What each symbol does to the units:
lb: *>tg, ~>gd, !>dm, +>bn, %>gn
jh: *>jd, ~>hs, !>lb, +>ng, %>bn
sj: *>sm, ~>cr, !>cd, +>zs, %>zg
qm: *>gs, ~>pq, !>sc, +>pf, %>fr
lq: *>ph, ~>dt, !>bd, +>rd, %>dh
fr: *>br, ~>zl, !>ct, +>qm, %>sc
ft: *>qb, ~>jc, !>rd, +>th, %>sq
zs: *>lp, ~>jq, !>zg, +>none, %>sj
ch: *>cz, ~>mg, !>gs, +>sz, %>nf
bq: *>dt, ~>rd, !>zh, +>gt, %>ph
dt: *>lq, ~>bq, !>qg, +>ls, %>td
tz: *>sq, ~>qb, !>dt, +>jc, %>ls
td: *>dh, ~>ph, !>dl, +>dt, %>qg
pq: *>qm, ~>nf, !>sn, +>cz, %>zl
qt: *>sl, ~>hp, !>ch, +>dm, %>sz
tc: *>dl, ~>bd, !>none, +>zh, %>none
pz: *>gn, ~>tg, !>hp, +>gd, %>mc
gb: *>mc, ~>gn, !>sl, +>tg, %>nt
pf: *>nf, ~>cz, !>fr, +>mg, %>qm
bn: *>hj, ~>cn, !>gn, +>jh, %>lb
qd: *>mf, ~>md, !>pn, +>mr, %>fd
tb: *>zg, ~>sm, !>qd, +>cr, %>mr
mr: *>cd, ~>sr, !>fd, +>tb, %>qd
bd: *>tc, ~>qg, !>none, +>dh, %>ql
gt: *>ls, ~>sq, !>ph, +>qb, %>bq
ct: *>th, ~>zz, !>tz, +>sc, %>jc
rd: *>bq, ~>ls, !>dh, +>sq, %>lq
dm: *>nt, ~>mc, !>sz, +>gn, %>qt
jn: *>pn, ~>sd, !>jh, +>tr, %>ng
mc: *>dm, ~>gb, !>tn, +>pz, %>hp
nt: *>hp, ~>dm, !>nh, +>gb, %>sl
cr: *>sj, ~>lp, !>mr, +>jq, %>tb
jc: *>ft, ~>mt, !>ls, +>ct, %>tz
zz: *>ct, ~>rm, !>qb, +>sn, %>mt
sn: *>sc, ~>br, !>mt, +>zl, %>zz
pn: *>rf, ~>jn, !>jd, +>fd, %>zn
hp: *>qt, ~>nt, !>mg, +>mc, %>tn
jd: *>cn, ~>jh, !>tg, +>zn, %>hj
sl: *>tn, ~>qt, !>cz, +>nt, %>nh
jq: *>zs, ~>none, !>tb, +>none, %>cr
qg: *>bd, ~>zh, !>none, +>td, %>dl
nf: *>pq, ~>pf, !>br, +>ch, %>gs
md: *>qd, ~>cd, !>jn, +>sr, %>tr
gn: *>gb, ~>pz, !>qt, +>lb, %>dm
dh: *>zh, ~>td, !>ql, +>lq, %>bd
dl: *>ql, ~>tc, !>none, +>qg, %>none
ng: *>zn, ~>rf, !>bn, +>jn, %>jh
ql: *>none, ~>dl, !>none, +>bd, %>none
tr: *>fd, ~>mf, !>ng, +>md, %>jn
zh: *>qg, ~>dh, !>none, +>ph, %>tc
cz: *>pf, ~>ch, !>zl, +>nh, %>pq
lp: *>cr, ~>zs, !>sr, +>none, %>sm
th: *>mt, ~>ct, !>sq, +>rm, %>ft
tn: *>sz, ~>sl, !>pf, +>hp, %>mg
fd: *>sd, ~>tr, !>zn, +>qd, %>pn
hj: *>gd, ~>bn, !>gb, +>jd, %>tg
rm: *>zz, ~>sc, !>ft, +>br, %>th
sr: *>mr, ~>zg, !>tr, +>sm, %>md
mg: *>ch, ~>nh, !>qm, +>tn, %>pf
cn: *>bn, ~>jd, !>pz, +>hs, %>gd
zl: *>fr, ~>gs, !>zz, +>pq, %>sn
gd: *>lb, ~>hj, !>mc, +>cn, %>pz
cd: *>md, ~>mr, !>sd, +>zg, %>mf
sm: *>tb, ~>sj, !>md, +>lp, %>sr
ph: *>td, ~>lq, !>tc, +>bq, %>zh
ls: *>rd, ~>gt, !>td, +>tz, %>dt
sz: *>nh, ~>tn, !>nf, +>qt, %>ch
qb: *>tz, ~>ft, !>bq, +>mt, %>gt
hs: *>jh, ~>zn, !>gd, +>rf, %>cn
rf: *>ng, ~>pn, !>cn, +>sd, %>hs
tg: *>pz, ~>lb, !>nt, +>hj, %>gb
zn: *>hs, ~>ng, !>hj, +>pn, %>jd
mf: *>tr, ~>qd, !>rf, +>cd, %>sd
br: *>sn, ~>fr, !>th, +>gs, %>rm
zg: *>sr, ~>tb, !>mf, +>sj, %>cd
gs: *>zl, ~>qm, !>rm, +>nf, %>br
mt: *>jc, ~>th, !>gt, +>zz, %>qb
sd: *>jn, ~>fd, !>hs, +>mf, %>rf
nh: *>mg, ~>sz, !>pq, +>sl, %>cz
sq: *>gt, ~>tz, !>lq, +>ft, %>rd
sc: *>rm, ~>sn, !>jc, +>fr, %>ct

The rows follow the links: the fewer symbols apart two units are, the more alike their rows tend to be.

Each row is also shifted at random along 6 hidden directions that mean nothing.

Some units, each with a row of numbers:
dt
311	250	-169	264	53	141	260	-355	126	-110	63	-12	-242	-4	94	292	-75	326	-341	118	-5	103	-11	123	131	204	-258	53	-184	9	155	208	-97	-140	-96	18	178	-282	-135	-175	163	17
sc
864	29	-111	-60	-202	141	69	247	-174	139	98	184	146	408	276	-115	336	71	-285	-535	-302	-81	-361	328	-18	194	159	217	-141	-127	124	-125	-52	130	-158	334	-11	206	-17	-297	-405	141
qm
157	112	160	-27	-184	-301	-1	263	-162	-435	44	-225	437	164	88	2	462	6	-181	23	-4	-151	-388	-66	-100	208	-232	-6	-191	302	186	-155	-68	-130	-390	570	-54	461	146	-62	702	-225
bn
-334	38	-60	73	230	-185	-361	347	94	238	-145	-356	-383	-217	-436	-191	113	-276	335	179	149	163	1	-36	185	-332	140	-29	114	-253	-104	93	80	372	550	-13	380	127	486	274	480	-41
tc
470	176	-271	191	8	206	139	-102	210	237	-5	66	8	56	291	156	-114	333	-509	96	177	-58	-137	234	-87	13	-88	72	-99	-36	324	1	-86	-315	-299	267	-142	-168	135	-170	36	-139
jh
-172	-12	-46	-117	-36	-168	-258	20	24	265	-227	-314	-196	20	-45	60	-313	-279	336	207	304	189	77	-41	-53	-535	279	205	66	-273	-132	248	221	408	255	-69	158	-227	389	290	343	-513
gn
93	-254	-257	-65	394	266	-190	-151	251	518	-84	83	-421	-162	-351	-278	83	65	-103	3	123	229	140	187	123	140	484	-27	332	-299	-64	-40	116	10	334	-340	-79	-177	-284	149	-501	458
ls
480	234	-311	270	133	-242	11	125	135	-553	-94	-198	-250	-156	177	9	-283	189	-358	492	5	-138	-296	153	143	-22	-234	-124	-202	297	298	309	-152	64	147	40	296	-38	445	-163	683	-156
mf
244	-344	154	-547	-4	-146	-301	44	-174	65	-168	-138	157	346	92	-330	444	-304	109	-292	-21	47	-130	-84	-115	196	685	271	299	4	-84	-159	382	358	-157	388	-193	222	-325	297	-6	-22
zh
539	165	-262	167	101	225	132	-65	195	144	-16	103	-106	51	325	52	10	335	-520	15	2	-118	-141	210	24	160	-55	46	-18	47	331	-1	-52	-223	-214	368	-35	-97	68	-187	0	80
tz
-120	544	208	327	-182	273	446	-366	-31	15	116	-41	-194	198	394	599	109	197	-11	-274	-261	29	230	-244	217	116	-583	244	-262	12	60	173	-17	-4	-320	627	477	-289	-71	-131	293	-82
tg
-364	-91	122	-16	392	51	-21	-322	77	-262	-15	-61	-485	-236	-301	-135	193	-24	156	75	-208	147	301	-256	344	397	66	-109	250	117	-191	101	130	184	318	-219	289	-117	-542	194	-24	529
hp
195	-321	-242	-167	335	236	-84	-187	310	208	-161	308	-73	-157	239	-309	-284	196	-379	189	158	-159	142	88	-145	132	409	-125	403	158	172	-130	107	-288	-93	-119	-478	-187	-245	99	-560	286
dh
155	93	-146	357	139	55	340	-286	30	-619	263	185	-215	-300	-363	86	-102	385	-279	215	-229	98	-14	188	271	485	-476	-345	-271	182	-12	190	-364	-264	217	-808	170	-121	-442	-405	-217	502
qb
601	98	-229	238	132	-56	101	447	-47	-659	87	288	-249	-153	277	-323	-216	127	-243	-43	-613	-429	-258	173	267	173	-249	-285	-120	393	169	125	-271	202	378	-117	345	223	309	-427	-253	527
pn
119	-261	127	-413	-70	-199	-168	-239	-202	-118	-91	-197	-17	242	-146	-75	110	-253	254	-81	29	292	-3	-26	-34	106	492	245	111	-113	-277	143	275	428	53	-225	-31	-89	-436	226	-6	-139
rf
212	-354	-13	-361	21	-115	-229	199	-172	-119	-89	133	-71	82	56	-399	-172	-316	261	-194	-240	-61	-19	50	-27	-79	498	22	201	4	-203	44	153	486	333	-333	-36	51	-78	82	-541	177
cd
-550	-152	435	-310	-141	11	-16	-159	-213	72	23	-3	219	191	-21	27	312	-279	437	-360	-127	66	265	-369	-66	100	126	133	156	-11	-279	-183	217	109	-209	216	-98	84	-422	250	-151	10
dm
-709	-40	149	163	340	178	140	-377	151	-141	92	125	-270	-408	-390	13	50	144	115	161	-93	97	440	-278	212	330	-249	-301	174	142	-169	-38	-62	-276	173	-398	58	-144	-519	85	-204	546
md
-764	48	281	-90	-285	-60	-175	240	-81	606	-91	-161	299	96	25	200	-66	-381	561	-122	305	26	201	-282	-255	-676	2	156	29	-306	-154	-160	136	57	-100	356	-81	57	517	311	233	-586
gb
142	-362	-271	-41	599	-118	-302	-3	218	-270	-64	-90	-446	-421	-729	-567	228	72	-171	400	48	192	-101	200	263	441	387	-341	295	71	-41	23	-15	48	575	-694	7	133	-361	118	-63	686
lp
-498	-272	219	-220	232	-280	-294	360	-38	-413	-102	-34	108	-253	-95	-473	156	-292	282	126	-134	-276	33	-347	19	79	136	-297	323	420	-73	-215	95	96	183	120	-69	434	55	242	169	287
tb
-749	-186	409	-196	-63	-91	0	-182	-166	-157	78	1	195	-55	-309	15	165	-220	463	-101	-50	97	294	-369	-28	109	-23	-84	113	75	-332	-137	100	-10	-24	-209	-99	91	-441	202	-102	100
zz
355	239	-109	227	-207	-207	62	328	-143	-324	96	-102	52	61	-1	89	-27	31	-73	28	-127	-53	-338	191	52	-113	-319	-17	-371	9	83	159	-231	127	127	-37	270	161	420	-291	336	-174
pf
38	31	113	-40	-2	-375	-125	430	-54	-531	-44	-215	469	-33	128	-213	430	-20	-243	218	35	-338	-397	-143	-122	213	-202	-180	-36	521	306	-268	-72	-254	-361	677	-150	611	269	9	840	-129
mr
-340	-160	291	-363	-68	-140	-224	157	-110	60	-173	-99	263	162	276	-148	174	-325	285	-147	19	-165	76	-358	-169	-116	283	131	269	161	-49	-196	292	159	-231	600	-169	208	56	339	206	-211
nt
-588	52	-43	197	273	222	-91	135	342	459	-111	92	-119	-343	64	-59	-169	50	4	200	196	-215	278	-210	-24	-286	-109	-208	267	29	152	-188	-11	-340	42	288	-90	-27	377	185	16	89
rm
330	269	93	151	-166	-88	80	279	-204	-128	170	-208	67	247	-162	62	673	28	-65	-335	-263	77	-353	100	188	283	-261	129	-308	-74	62	-40	-131	139	-47	438	361	377	53	-205	417	87

Complete each set of four: the symbols that take the first to the second take the third to the fourth, perhaps in another order.
Answers are names.
A 517	-570	-26	-644	174	-312	-455	439	-109	-472	-311	134	216	133	594	-808	-43	-342	-86	-40	-228	-520	-273	-82	-205	116	790	-34	512	581	124	-190	325	393	-37	388	-370	406	34	220	-207	146
B -249	-44	233	-168	106	-294	-320	79	-160	-54	-33	-572	-230	88	-685	-146	847	-316	411	-115	-16	434	-109	-141	271	252	247	153	57	-229	-268	17	208	499	311	148	444	320	-229	329	682	109
C 167	-6	12	-24	-295	-235	139	-40	-127	-441	69	24	500	58	147	159	-252	93	-164	222	148	-106	-213	77	-268	-40	-221	-80	-265	239	100	10	-151	-272	-347	-195	-317	38	25	-188	175	-413
D th

A 267	153	9	31	-442	-11	155	-140	-150	324	135	-171	418	366	-136	448	193	108	-106	-135	328	323	-233	265	-232	-93	-116	291	-395	-400	1	-4	-82	-197	-389	18	-171	-49	-15	-131	216	-569
B 746	-63	-183	-82	-256	-219	-2	89	-173	-217	96	-80	322	249	-115	-1	88	93	-286	37	122	125	-483	428	-164	110	95	91	-310	-103	87	54	-138	-24	-127	-295	-199	138	-17	-253	77	-259
C -180	-107	78	-138	187	231	16	-174	22	12	-104	256	-381	-47	371	-130	-325	-129	236	-204	-347	-161	418	-263	150	-29	223	42	329	113	-140	99	212	339	208	3	163	-286	-193	134	-582	348
D gd

A 617	40	-189	72	-250	-104	38	336	-169	-91	137	65	214	165	-46	-38	5	51	-159	-138	-91	-25	-407	396	-62	-58	-67	5	-315	-134	76	25	-238	38	59	-222	-17	207	261	-344	-133	-98
B 1238	-30	-347	-85	174	-1	-30	146	15	-387	-97	96	-254	213	505	-364	82	186	-588	-115	-369	-238	-434	335	148	415	327	109	48	283	321	122	41	299	14	322	116	85	-41	-241	-110	315
C -334	-171	149	-386	-277	-308	-141	-486	-37	17	-265	-339	350	168	209	357	-531	-219	242	467	676	210	163	-209	-444	-490	300	274	53	-27	-115	214	339	17	-405	-86	-405	-436	-16	430	546	-1050
D jn

A -64	-454	-78	-290	354	-548	-546	631	20	-599	-214	-133	84	-354	-223	-788	22	-325	83	466	40	-310	-288	-63	-50	-9	411	-415	360	474	65	-147	56	196	397	-158	-173	575	332	246	339	195
B -236	-123	138	-150	-19	-97	-244	354	-170	152	-21	-72	-81	36	-254	-238	202	-367	462	-272	-166	42	30	-75	85	-178	217	24	107	-202	-244	-66	88	418	368	-47	196	248	148	136	-148	136
C -386	148	44	207	-225	-120	-29	124	43	424	131	-311	458	-54	-610	288	362	94	-21	209	594	296	-185	138	-211	-189	-324	-45	-302	-351	48	-228	-213	-534	-249	-8	-239	233	264	9	614	-479
D ft

A -196	-276	378	-471	-184	147	58	-282	-237	41	-23	270	218	332	439	-13	15	-249	306	-517	-291	-101	329	-342	-151	136	350	240	266	102	-246	-136	334	205	-315	217	-230	-114	-578	167	-664	82
B -63	-272	165	-361	-94	-293	-185	-285	-241	-122	7	-376	42	189	-636	-9	388	-237	331	-12	178	548	-59	32	-6	198	405	184	-25	-271	-379	130	201	340	128	-510	5	11	-579	221	200	-137
C -310	132	276	195	-335	-120	371	108	-309	-687	348	264	402	-78	-69	178	-85	57	157	-135	-390	-185	-5	-101	18	157	-709	-303	-388	303	-138	-47	-369	-232	-73	-385	29	229	-109	-405	-213	143
D sn

A -67	-248	-100	-124	10	-69	-80	39	-89	-200	-68	248	-243	-167	28	-186	-784	-240	370	92	-167	-59	210	63	7	-389	245	-120	95	-27	-286	266	5	404	535	-899	36	-288	95	-23	-697	58
B -128	-66	-37	-78	386	9	-245	111	160	40	-206	-79	-435	-159	69	-321	52	-139	90	62	-109	-99	136	-199	191	12	275	-30	359	123	20	28	210	304	303	291	233	10	102	277	110	300
C 404	-408	-97	-454	61	-254	-514	681	-95	57	-249	24	154	126	248	-687	7	-407	97	-120	-65	-319	-312	91	-195	-257	720	27	350	90	74	-180	206	444	196	263	-224	443	438	184	-174	-14
D ng

A -282	-78	-214	102	251	417	-81	-92	340	888	-83	209	-254	-202	-90	-30	-264	90	-21	34	292	82	329	92	-57	-308	215	-27	273	-377	16	-110	54	-234	148	-153	-197	-307	113	135	-565	138
B 514	-245	-212	-124	-319	104	154	-163	-64	184	133	341	501	170	42	102	-413	199	-307	2	263	59	-162	466	-406	-85	157	14	-181	-181	13	-66	-167	-407	-291	-689	-677	-169	-209	-293	-759	-263
C -174	-519	129	-430	139	-299	-83	-196	-121	-935	-108	246	161	-214	189	-376	-564	-174	130	341	-163	-264	165	-254	-134	194	283	-303	298	663	-172	75	117	97	71	-678	-369	-42	-479	98	-395	201
D sd

A 457	245	-282	298	223	160	-139	460	236	575	39	-220	-115	9	-331	-162	856	254	-481	-123	143	80	-443	336	165	225	-32	30	-64	-291	376	-288	-145	-238	-5	695	156	453	357	-95	466	254
B 572	210	-474	287	-12	236	62	-161	285	747	-22	-122	-166	68	-142	312	-155	348	-469	193	527	335	-182	540	-74	-245	37	207	-216	-571	239	140	-116	-279	-52	-138	-78	-364	291	-146	101	-369
C 181	316	-57	322	152	95	202	40	88	-313	45	37	-269	-80	278	60	90	228	-278	-12	-315	-225	-57	-70	261	264	-401	-77	-93	291	239	87	-118	-33	-11	423	382	29	107	-193	267	284
D tz

A -665	71	112	139	306	52	-23	-53	254	-30	-71	-35	-66	-361	36	-27	12	70	-22	321	142	-183	268	-372	46	40	-236	-244	232	318	132	-160	24	-347	-99	352	-45	36	82	215	362	123
B -22	383	80	373	-231	-45	302	-28	-182	-285	259	-94	-70	27	-253	381	112	111	111	-110	-222	183	-78	73	227	77	-584	-5	-474	-131	-111	211	-281	45	125	-236	457	-10	32	-313	228	-25
C -57	-124	-79	-89	205	-28	-108	28	264	-93	-194	78	219	-181	442	-175	-214	102	-338	389	251	-370	9	-154	-235	-13	76	-167	285	460	341	-178	79	-404	-362	425	-429	51	168	157	234	-121
D ft

A 187	-420	65	-599	-15	-219	-263	-422	-44	-9	-245	-248	228	266	45	-99	82	-161	-18	171	421	250	-37	-38	-296	129	719	281	284	26	-80	11	407	109	-350	5	-474	-148	-528	405	208	-408
B -634	38	357	-160	-151	-260	-191	337	-168	-111	-140	-203	173	55	223	-29	3	-449	535	-71	-75	-210	113	-460	-67	-384	-40	51	103	158	-114	-60	174	316	-9	538	173	244	425	292	471	-339
C -924	34	453	-125	-154	5	-77	175	-90	260	-66	-20	283	26	226	90	46	-344	528	-187	16	-209	335	-534	-155	-371	-110	43	178	63	-115	-243	171	-8	-212	589	-55	149	241	319	151	-255
D sd

A 58	368	67	300	48	72	333	-562	33	-273	153	-273	-291	28	-282	447	443	340	-224	65	-48	374	21	-36	335	534	-425	109	-277	-8	16	229	-66	-114	-149	74	415	-216	-516	-100	590	100
B 239	300	-263	429	179	154	-28	351	216	408	89	-134	-204	-127	-332	-35	478	251	-335	-4	61	62	-275	290	212	64	-250	-76	-153	-267	274	-118	-226	-213	165	305	266	250	395	-166	329	228
C -384	42	-116	127	294	262	-200	238	290	691	-166	81	-381	-244	110	-162	-202	-98	138	-5	78	-157	283	-113	60	-419	137	-57	320	-196	60	-84	93	51	302	293	110	-89	505	214	-198	153
D dm

A -478	-89	-96	136	359	-198	-142	-63	261	-290	-82	-187	-95	-510	-423	-117	-105	112	-86	678	347	25	63	-87	45	44	-148	-390	119	242	67	-7	-95	-343	174	-344	-98	51	55	165	521	64
B -205	107	344	21	-456	152	543	-368	-281	-434	271	445	495	191	500	434	-324	120	63	-300	-343	-225	235	-227	-173	155	-523	-15	-272	322	-102	-34	-152	-308	-544	-93	-233	-180	-445	-328	-547	-59
C 423	275	-76	225	-79	62	160	48	-81	-16	134	-65	-172	164	-65	140	306	157	-147	-257	-226	112	-208	196	227	183	-234	118	-277	-161	53	105	-143	140	55	141	369	49	17	-243	124	126
D td

A -968	78	411	-100	-182	-427	-182	47	-115	-177	-129	-483	291	-70	-137	231	25	-371	559	328	341	60	142	-499	-153	-405	-199	11	-20	115	-148	5	147	58	-147	313	61	138	317	412	1029	-668
B 355	-391	-237	-201	356	-105	-373	402	-2	-145	-95	115	-420	-174	-278	-693	-18	-226	110	-46	-311	-50	-137	219	204	65	563	-183	303	-19	-139	57	54	523	732	-535	147	200	9	33	-543	619
C 715	-118	-213	-58	-325	-240	183	-127	-216	-611	135	125	281	136	-18	89	-456	135	-218	192	2	79	-339	441	-170	68	-32	-51	-390	64	-47	264	-237	-12	-12	-871	-224	-113	-161	-401	-259	-258
D bq

A -124	-128	-226	103	130	-166	-208	-4	228	252	22	-295	216	-276	-802	-35	228	171	-241	552	712	346	-226	307	-167	14	38	-204	-62	-233	85	-152	-166	-525	3	-464	-393	162	36	77	468	-202
B 388	-12	-181	45	-211	-96	-131	581	-64	292	88	-19	426	127	-186	-140	274	22	-199	-114	160	-59	-490	402	-215	-159	7	-40	-207	-236	172	-276	-223	-214	-64	98	-249	456	476	-215	29	-179
C 462	218	-455	444	113	-73	-106	659	123	84	57	-43	-272	-244	-277	-181	-89	129	-210	166	-34	-93	-408	473	187	-265	-234	-214	-259	-207	212	92	-362	57	562	-239	351	248	829	-329	133	136
D td

A 263	347	-84	258	-53	134	295	-224	64	-221	11	56	-212	65	498	308	-313	226	-237	36	-172	-138	58	-24	121	11	-348	86	-178	171	159	256	-67	13	-148	246	263	-319	97	-195	136	-90
B 464	267	43	0	-421	141	365	-478	-152	33	59	28	122	466	541	569	-232	159	-149	-225	-22	124	-1	74	-114	-30	-155	432	-314	-112	29	257	57	56	-490	212	40	-441	-183	-183	-14	-511
C -266	-127	110	-43	400	-154	-98	-111	171	-513	-58	-163	36	-280	-176	-256	471	130	-259	370	67	-104	-23	-286	99	577	-48	-271	245	531	167	-203	61	-325	-189	314	-121	284	-363	200	593	349
D tg

A 929	40	-405	68	217	-81	-5	-160	176	-355	-114	-126	-255	23	164	-94	-53	324	-645	348	81	32	-357	340	90	324	154	34	-50	184	319	241	-12	7	-43	5	47	-142	-65	-133	349	15
B 508	145	-232	174	152	-81	121	-215	154	-461	-49	-117	-158	-79	142	80	-56	339	-525	393	76	-18	-207	136	91	307	-173	-52	-108	290	296	199	-87	-174	-135	62	78	-118	-71	-128	466	-17
C -85	-64	0	-66	-186	-118	138	-239	51	-306	-29	121	495	-55	380	217	-560	155	-228	427	340	-200	33	-64	-379	-141	-177	-109	-78	346	160	-17	-69	-490	-503	-133	-543	-175	28	-49	112	-501
D pq

A 296	-316	4	-348	185	-116	-247	-188	-119	-89	-84	-208	-329	147	-430	-305	425	-182	153	-134	-107	383	-66	87	207	381	609	182	205	-184	-262	128	264	521	324	-316	148	2	-588	216	-103	308
B -393	-74	302	-255	-84	-334	-257	193	-177	-123	-137	-348	158	121	-38	-81	277	-394	413	-33	65	16	-34	-328	-67	-153	154	119	117	72	-141	-59	231	320	-36	401	84	268	138	337	584	-301
C -139	-224	231	-397	-220	-166	29	-435	-228	-343	-103	18	90	196	298	141	-486	-248	356	20	-20	75	245	-226	-160	-130	276	204	74	128	-284	259	258	343	-105	-342	-117	-374	-375	178	-198	-366
D sr

A 288	-177	-237	-231	417	154	-298	-126	336	416	-358	-56	-337	-7	396	-275	-92	13	-288	160	237	-64	78	-18	-41	-55	632	179	507	20	225	0	368	116	-45	508	-144	-228	41	375	53	13
B 420	-170	-129	-152	-24	-66	-141	225	40	139	-13	-8	442	119	13	-237	337	109	-416	26	240	-99	-364	228	-258	170	216	-23	41	57	246	-317	-22	-344	-354	311	-490	351	34	-32	94	-68
C -127	-153	25	-53	60	11	94	-88	110	-284	-2	263	336	-162	302	-70	-261	163	-239	240	68	-324	66	-131	-221	124	-110	-251	126	457	161	-188	-60	-468	-339	-4	-459	26	-133	-39	-163	44
D sc

A -228	-394	214	-415	-3	-200	-102	-123	-156	-464	-81	124	235	-9	161	-232	-220	-234	221	64	-98	-165	140	-271	-163	86	292	-88	251	369	-179	-49	172	138	-75	-229	-314	29	-346	172	-253	15
B -38	-339	110	-366	-138	-123	-159	-16	-196	15	-35	59	182	139	-77	-151	-121	-282	311	-120	28	84	50	3	-176	-112	414	72	119	-89	-269	-23	148	234	65	-389	-249	-7	-216	124	-424	-103
C -314	-78	98	-64	-19	44	-255	452	-130	528	34	-33	-143	24	-447	-223	323	-360	521	-437	-150	141	56	20	114	-267	208	43	73	-467	-285	-137	27	390	492	-106	240	275	224	102	-331	226
D bn

